Each row has a class, written as a number after it.
[  59  -86  148 -131 -225  123 -131  -73   -9 -230  -30   34  -46  116
  178   -1  -58   79   51 -105  -41 -101   40 -157 -135   31 -127   94
 -104   79    9    6  -74  -34  147   27  -31   33] | 0
[ 153 -163 -138 -899  -26  219  -40 -538  -91  569 -193 -341  373  139
   73  135  240 -618  237  -53  -76 -110  534  -62 -245  -62 -455  223
  387   12 -236  352 -482  289 -288    3 -524   43] | 3
[ -61  185  130 -105  211  209    7  113 -171   -9   42   61   11   14
  -87  -16   98   -3 -139   25 -165  -14  -79 -167 -179   84  291  -64
   11  -56   43  144  118    6 -117 -223   37  -99] | 2
[-155   43  -51 -108   98  -55   81 -144  146   73   33 -121  146  -73
   65    9   50    5 -156   67    4   74   23  330  116    9 -101  -29
  122 -109   40 -106   69 -126  -46  121   74   35] | 5
[ -41 -180  -88  -88  -19  -58  -47  -41  -37 -228 -226  -64   28  192
   32   54   20   79  -87 -163   16   57   31   71 -142   15  -95  -19
 -132  -25 -120  -92  -23  -18   17  379  -36 -107] | 8
[-176  145  151  167   41   91 -187  -18   77  164  255   29  -70  -35
  208   74  -23  -70  -19  -33  -41 -256  -49  114  -48 -130    3  141
  -13 -189  162   -1 -102 -152   38   69   -6 -354] | 0
[  69 -296  105  -87 -187   28  -86   38 -173 -198 -285   40 -108  195
   44  -26  -46   33  214 -327 -181  -56   65   -9 -171  -80 -137   99
 -125  -14 -246    4 -262   53   57   52 -244 -129] | 0
[   9 -137 -230   75   64 -137 -206   60   16   25 -240  -93  -15   67
  193  145    3   24 -109 -327  220   88  -39  267 -102   39   66   -2
 -174   31 -228  -86 -213   -8   36  284 -155 -161] | 5
[-149  212   70 -136  128  306   -5  127  -18   -8   56  152 -122 -204
   54   76  -47   91 -136   78 -353 -167 -131 -359 -193   33   99   -7
   52 -114   36  312  208   50 -247 -229  -52  -92] | 5
[ -60   56   78  -41  -26   41   34 -146   89    1  183  -79  157  -75
  100    7   43  -39 -170  157   46   -3  -34  205   98   71  -57  -55
   58   -2  140  -36   98  -81    2  -85   92   99] | 2
[  36   51   -4 -140 -173  -23   41 -110   88   82   12  -40   39  -60
   71   -3  -16  -32   49   44 -249   34  115  191   -6  -59 -213  -22
  187    3  -26   53 -142   38  -55   20 -141    2] | 6
[-162  -73   30 -211  -39  160  -83 -392 -335 -224   21  -96  -79  141
   13   22  145  -32   59 -354  153   -1   26 -371  -19  117 -108   84
  -89   82  -39   74   21   14  149  -42  -71   -3] | 2
[ -32   -2  134   63  153  -54 -149  127  110   63   53  -96  116  125
  203  -29  -93  -36   71   58   -9  -89  134  206   -9  -56  -35    8
   73   32   22  -35  -35 -123   17  112   34 -195] | 9
[-128   20  -35 -247   24  248  103   70  -29 -200   36   14  114   20
 -264   33  193  -72 -239  101  -18  -64  -28   43  -37   24 -122 -328
   11  -38  152 -125  253   23  -31 -320   89  253] | 7
[ -86 -130 -155  222   72 -175  127  141   56   53 -210  -14  -84   87
   90   84 -107  134  -88    2  -12    9   20  264   62  -28   92  -61
 -148  -20   -5 -125  -87  -74 -138  313   71 -204] | 9
[  77 -144 -241  309  -34 -309  -27   96  165  -20 -144  -63  -40  151
   97   88  -25  107   33   41   93  133  -29  324  128  -24  104  -49
  -84  -21   56 -208 -163  -43  130  253  -34 -131] | 2
[-158  107   77  -14  149   34    8  102   -5  -45  -11  -25   59   81
   63  -36   -2   29   -3  141 -127 -127   47  103 -145  -19  -80    7
   46  -74  115 -141   46  -30  -73  113  144 -266] | 8
[  52  -15  137 -213   11   70  -48  -10 -138 -261  -38  -17  -14   12
  126   44   -6   -4  171   46  -63  -96  -44 -314  -94  124  -30   32
  -99   86   23  118   13   13  -19 -249   18  -87] | 9
[-166 -108  184 -189  -84  -14 -112  -98  -53 -231  -45   -4   63   50
   15   39   66  -74  125 -237  -59 -101  -12  -43  -50  -39 -255   85
  -44  -29 -127  -92  -36  -24  106  -24    3   25] | 1
[-161   44  -47    8   65  -37  124 -124   42   -8  120 -147  136   27
   87  134   79  -56   -4   97    3  -37   20  367  -40   67 -103  -63
   27   -5  140 -232   -5  -91  -75  119  152 -117] | 4
[ -23    4  246 -227 -182   96 -159   44 -161 -217  -30   88  -71   27
  120  -28   25   74  130 -147 -225 -179  -64 -106 -116  -62 -182   42
  -67  136  -49   24  -29   92  -76  -37   18  -62] | 5
[-165   75  216   60 -114  141  -50  293  105 -217  130  212   17  179
  -28 -247   -9   48 -435 -131 -102 -146  -33   29 -127 -249  -59 -161
  -52   17  118 -134  233 -190   45  126  234   35] | 5
[-212  122   80   75  247  -17  -27  113   34  -96   26   44  -24  -31
   -9   36    2  164    1   13 -257 -124  -23  196   -1   59  -28    5
   51  -60   81 -148   19  -42   -1  -26   85 -238] | 1
[-251  -38   -2   17 -156  -99    1  -80  211  -28   76 -142  157   82
  124  108   53 -110  -81  121 -153  -78   69  485  123  -24 -298 -107
   74 -145   84 -227  -54 -192    1  202   27  -18] | 9
[ -95   -9   79  -38 -183  -27  -14 -162  106   95  -63  -50   54 -166
  119   49  -37  141   75    3 -158    8    2  289   84  -95 -210   92
  113  -77  -46  -79 -105   -2  -11  119  -24   14] | 2
[-152  136   15   74  231   41   41  -37   24  -55  154  -32   31  -58
   11   94   -7  161   55  207 -293  -76  -37  124   41  108   48  -24
  127  -52  243  -63   39  -61  -26  -52   84  -46] | 7
[-220   40  170   41   87   78 -100   95  116   29  222 -115  115  225
  249  -58  -23  -13  -49  175   24 -143   85  288 -100   13 -150   -5
  -12   43  140 -298   69 -183  -60  242  221 -138] | 5
[-139 -355   99 -102 -106 -241  -17   78  229 -241 -218  -35  185  123
   81   29  -90   -8  199  -42 -292  -97  117   99  -37  -94 -272   20
   18 -145 -301  -44  -44    3   59  186  -62 -102] | 1
[-136  178  -80   81  445   28  -32  -19 -156   66  103   39 -216 -111
  -94   -6   68   76   37 -303   67  -28  -64  -50  155   30  189  -41
   68   20  158  102  144  -55   41 -315   74 -325] | 8
[  21  151  159 -139   -2  246  -44   28 -118 -236  131  120  -16    7
  -62  -35   96  -26 -210  -88  -63  -89 -112  -59  -92  127    2 -127
  -33   62  124   79  148   21   -3 -362   23  140] | 3
[ -45   98   70  -54   19  182  -73   19  -50  -57  130   51    6   51
    5   -9    0    2 -139   80  -75  -75  -29 -187 -109   23  -65   -6
   11   12  122  146  143   56 -189  -46   -1   60] | 7
[  90   66  101   87  -12 -125 -189  298  -16 -312 -146   39 -105  -58
  136   30  -63  166   73  -94   36  105 -172   16  107   34   61 -107
 -149  130  102  -18   18 -105  -69 -145   23 -209] | 4
[  75 -157  149  -51 -225   33  -48  -78  -30 -237  138  -13   48  141
   88  -33   16  -43   68  -93  164  -89  -14  -16  -74  -23 -157   89
 -140  147   21 -134  -51  -18  131   -2   85   85] | 4
[-120  226 -260 -161  156   -7   71  170 -230   11 -432  155 -263  -58
   22  145   61  -47 -102 -313 -306   33  177   13  -63  112   55 -144
  108   43 -249  367   93  206 -448  156 -171 -136] | 6
[   8 -139 -112  205    1 -170 -137  139  114  157 -274 -122   -7  151
  175   60 -146   98   17   -8  147    2  144  185  -46  -27   -2   83
 -163  -26 -141 -139 -203 -111   97  464  -74 -124] | 9
[ -48  181   95  -50  -15  240  -87   82  -19  -67   93   -1  -21   21
   43   44  -14  166  -83   97 -143  -81  -56 -246 -147   90   56   13
  -44   27  251   -6   20  -72   85 -225    2  -52] | 4
[  38 -147   27 -104 -172   46    1  -65  -33 -182 -122   34 -143   90
   86  -17  -73  175  113 -185    1   -1   11 -190  -57    4 -137   64
 -146   65  -99   -2  -43   34   46   89  -14   31] | 3
[  27  187  142 -271  -23  312  -56   15  -28  -77  204   34   63    9
  122  -72   12  -65  -58  -59 -317 -103   47 -290 -163   51  -53  -61
  200   57  119  235  -26  -28   25 -429 -134   -9] | 3
[-395  192  -78  -37  385 -150   -8  140  223   97 -141 -115  301 -171
   82  -13  -33  238 -195  247  -67  -11  132  505   61   78   50 -217
  168 -310  -60  -65  370 -155  -10  239  223  -33] | 1
[  65  -30 -289   55   53 -119  -68  150   74   92 -227 -111 -124  183
  134   64    3   80  -94  -42  209  173  104  198    9  107   82  -55
 -142   84  -47 -160 -144  -19  -56  344  -36 -226] | 0
[  34  263  -35 -458  187  299  -75   16 -218  226 -167  -40   72  -27
  -65   56   86  105  -40  -25 -259  -52  242 -255 -285  127   46 -120
  149    3  -82  341  148  134 -239   72 -119  -48] | 0
[-128  -17 -116  -93   53  -37    5  -97   63  119   -8 -119   98  -44
   28   90   74  -56  -80  -32  -80   83   22  378  106   28 -127  -14
  170  -75  -46  -35   12   51 -105  100  -70  -36] | 8
[   7  383 -315 -282  365  206 -143 -345 -292  499   30 -161 -339 -152
   42  -83   19  445   41 -128   68  479  162    8  158  196  429  -33
  240  403   51  304   18   65   57  -55 -139  188] | 6
[ -61   92   14 -137   88  214   30   53 -134 -184   17  106 -112   80
 -141   12  138   -3 -209 -131 -208  -43  -17 -146  -89   76  -27 -142
   -1   63   57  114  163   75 -123 -243  -34  -38] | 2
[ 278  143   69 -404 -127   79 -461   91  -51  146 -139  -42  141  198
  273   38    7 -100  148 -317  -54   83  212 -209 -225  -54   70   95
  304  297 -229  315 -433  353    8  -93 -390 -186] | 1
[-113  348  119 -161  342   81 -123  257 -121  -34 -262   11  107  -66
   98   44   34   71  -76  -21  -62  -63  -79  -83 -226  155  234   62
   79 -111   56  -13  -40   71 -199 -131   81 -442] | 1
[ -80  130  -13   32  263    5  -84  135  -32   30  -40  -20  -21   16
   15    9   23   53  -10   47  -67  -28  -44  166  -93   -4  106  -19
   43  -35   93  -63   73  -22  -74  105   74 -258] | 8
[-245  187   54   56  219   79   -9   -2  -25   20   97  -36    2  -25
   70   96   17  -25   34   96 -244 -161   43  137  -98   53  -14   15
  102  -96   84  -53  -76  -83 -124   68   40 -292] | 9
[ 127  -71 -133   32  -88 -118    7   -8   14  121 -172  -60 -110  108
  146   -4  -98   64  107 -141   20  107  146   70   -4  -22   -5   17
  -18  105  -83   -1 -302  -17  -90  291 -110 -186] | 0
[  15   37 -152  140   75  -95  -54   96   -1   30  -29  -80   -1  130
  107  -11  -52   51 -155    0  249  117   60  -12  -41   87  185   14
 -114   99  -44   -9  -76    0  -43  301   24  -81] | 4
[-131 -147   70 -114  -40  -72   16 -162  -33 -322  -22  -22   65   38
  -64   27   46   12   62 -127  -72    8  -62   20  126   15 -240   -9
   14  -54   -6  -24   63   79   50 -210   14  167] | 7
[-230 -123  333   10 -299  -52  -31 -194  103 -145   42  -92  247  -72
  -28   56   18    8   36 -179 -296  -30  -15  499   97 -137 -475  -60
  105 -220 -138 -231 -122 -152  107   74  -81   92] | 2
[ -86  123  177   -8  136   52  -58   99   -3  -19   19    6   -5  -82
   27   18  -46  110  145  201 -242 -157  -53  -10  -25   24    9   28
   37  -96  112   24   37   -5  -77 -139   54 -137] | 7
[ 152 -285 -155 -167 -230   -4   96  -13  -17 -126  -87 -104  -38  216
   77  107   24  179   59  -95   26   62  126  252  -12   48 -295 -255
 -185  268  -73 -177   87  -11  -21  209   24   83] | 9
[ 127  -11 -184  130  101 -152  -57  218  120   49 -121  -24 -125   70
  221   -7 -130  264  -84   -2  169  109  -10  117   44    0  136  -57
 -152  180   37 -105  -64  -36   14  205   71 -111] | 5
[ 140 -124  -31 -170  -38  122  267   57  -36   79 -250   36 -249   -2
  116  -50 -196  288   77   42  -21  209   83 -198  -70  -95  167   54
 -116  200 -176   76    3   -9  -31   67   44  105] | 9
[ -66  383  112  -49   43   70   88  336  325  204  139   21    4 -478
  143  -31 -224  422  128  578 -302   40  -73   64  172  216  146 -130
  316  -68 -119  138  294  249 -173 -405  139  -69] | 1
[-179  262  154 -138  -49  144   41 -315 -127 -180   24   62  -66 -471
  -27  252    9  220 -139  -77  -62  -48 -156   43  253   55 -334  -33
   26   24  131   66  120  111 -144 -199   41  157] | 9
[ -38 -121   -6 -116 -120   80   -3  -54  -12 -119   53   -7  -45  173
  173   57   40   35  -31 -140   98   29  -39   49  -81   17   78   -8
  -71  153  -77 -103   12   41  -18  190   88  -57] | 5
[ 200   77  368 -306 -195  111 -224  -87  -23 -435 -107  170  -73 -189
  201  217    0  296  194 -381 -192  -25 -131 -241 -122  -24 -336  267
 -129  167   18  -74 -394   90   50 -359  -19 -159] | 2
[-115  179  -48 -102  117  -32  -62 -106  129   13   53  -58   80 -114
  -46    2  105 -133 -122  -87  -48   61    9  210  137    4 -229   -3
  267 -175   59   48  123  -57  -57  -70  -53  -33] | 8
[  32  -56   33 -172  -43  349   82  117  -23 -363   27  -11 -158  129
   95  -54   30  251   22  409   69 -201  -48 -162 -211  179    9 -189
 -332  194  382 -373  345 -377  260  -36  300  151] | 5
[-157 -195 -134   10 -411 -162   61 -166  301   24  165  -34   -6   34
 -214  -16   67 -189   88 -133   65   11  148  374  383  -65 -649 -159
  242  117 -219 -212   78  223 -168  198   35  483] | 5
[  54 -184  -25 -189  -89   90   28  -78 -114 -279  -89  -11   53   82
   51   97   30  125   72 -327  191  -76  -63 -197 -103    9 -182  -59
 -166   84   40 -132  109   67  182  -96  111   91] | 3
[  18  -56   33 -164  -46   38  -54   11  -58 -213 -127   45  -43   53
  111   38  -27  129   34 -187   -6  -25   53 -110 -101  -13 -130   -3
  -90  164  -48  -45  -30  -25   47  101    8   -4] | 1
[-105   76  -52  -74  -14  -52   35 -161   86   28   68  -71   59  -91
   20    6   44   59 -106  -11  -28  157  -13  271  163   27 -127  -40
  141  -65  -12   25   87   -4 -107   10   16   67] | 7
[-254  185  -44 -199   57  -11   68 -102   17 -213   11  -43  147 -106
  -39  -45   79  -44 -133 -178   16   28   59  -49   79   60 -290  -49
  206 -156  -22   59  155   57 -119 -176   86   66] | 4
[ -77  179  183 -147  -24  248   60   18 -126 -182  196   97  -37  -40
  -55  -81   72   33 -153    3  -48  -47  -86 -226  -65   52   49   73
   -8   72  119    3   61   46  -32 -305  131   45] | 4
[-142   44   15   18  137  -29 -135   41  -23   10  -36  -34    6  -13
  116   87  -23   32   28  -18 -139 -106   48   94  -91  -31  -77  -12
  -36   16   58  -22    2  -43    6  146   -5 -176] | 6
[ -41  -40   41 -177 -154   58  -77  -52   21 -125  -12   -7  -36   64
   49  -39   15  -83   66 -102  -25  -41   54 -142 -156  -88 -187  -25
  -35   29  -41   -8    0  -65   57   70  -12   -2] | 6
[ -80   37   44 -232    6  -43   22  196   96 -165 -244   42  -53  -71
   11   40  -32  171  117  -96 -274   26  -18   18  -92   43   15 -104
   41   61 -222   62  -10  201 -239 -157   91 -208] | 4
[-128   99  166  -72   22  -52 -319  155  248   65 -461  -33   29 -292
  195  116 -130  106   47   38 -407  -48  -29   83 -162   32   37  166
   53 -342 -327  198 -318  -78 -301  278 -277 -517] | 2
[  10   84  -98  -79  183  265  -19   67 -218  -68   31  142 -137   52
 -166  -36   77   -1 -274 -264  -77  -12  -34 -202 -228   54  177 -160
  -13   11  -46  306  222  109 -136 -146 -119  -37] | 0
[ -94   34   86 -176  -68  233   15   40 -107  -49   89   59  -42   38
   -2   -1   51  -13  -38 -150 -237  -25  -20 -107 -168   29  -66  -66
   47  114  -52   44   64    7  -35 -231  -64   -5] | 1
[  30  113   -9   37  203  121 -288  270  155  223  -51  -17  -98   82
  146 -196 -102  114 -139  115 -107   -8   85  111 -320  -81   59  116
  -13  116  -26  -48  -62 -177    5  297  -92 -301] | 1
[-103  134   56  101   63   52  -70  122   16   30    7    6   -1   -4
  106   31  -46  109   33  -24 -213 -140   64  164 -167  -45  -20   53
   42  -34   49  -87 -154  -84  -53  163   -4 -265] | 4
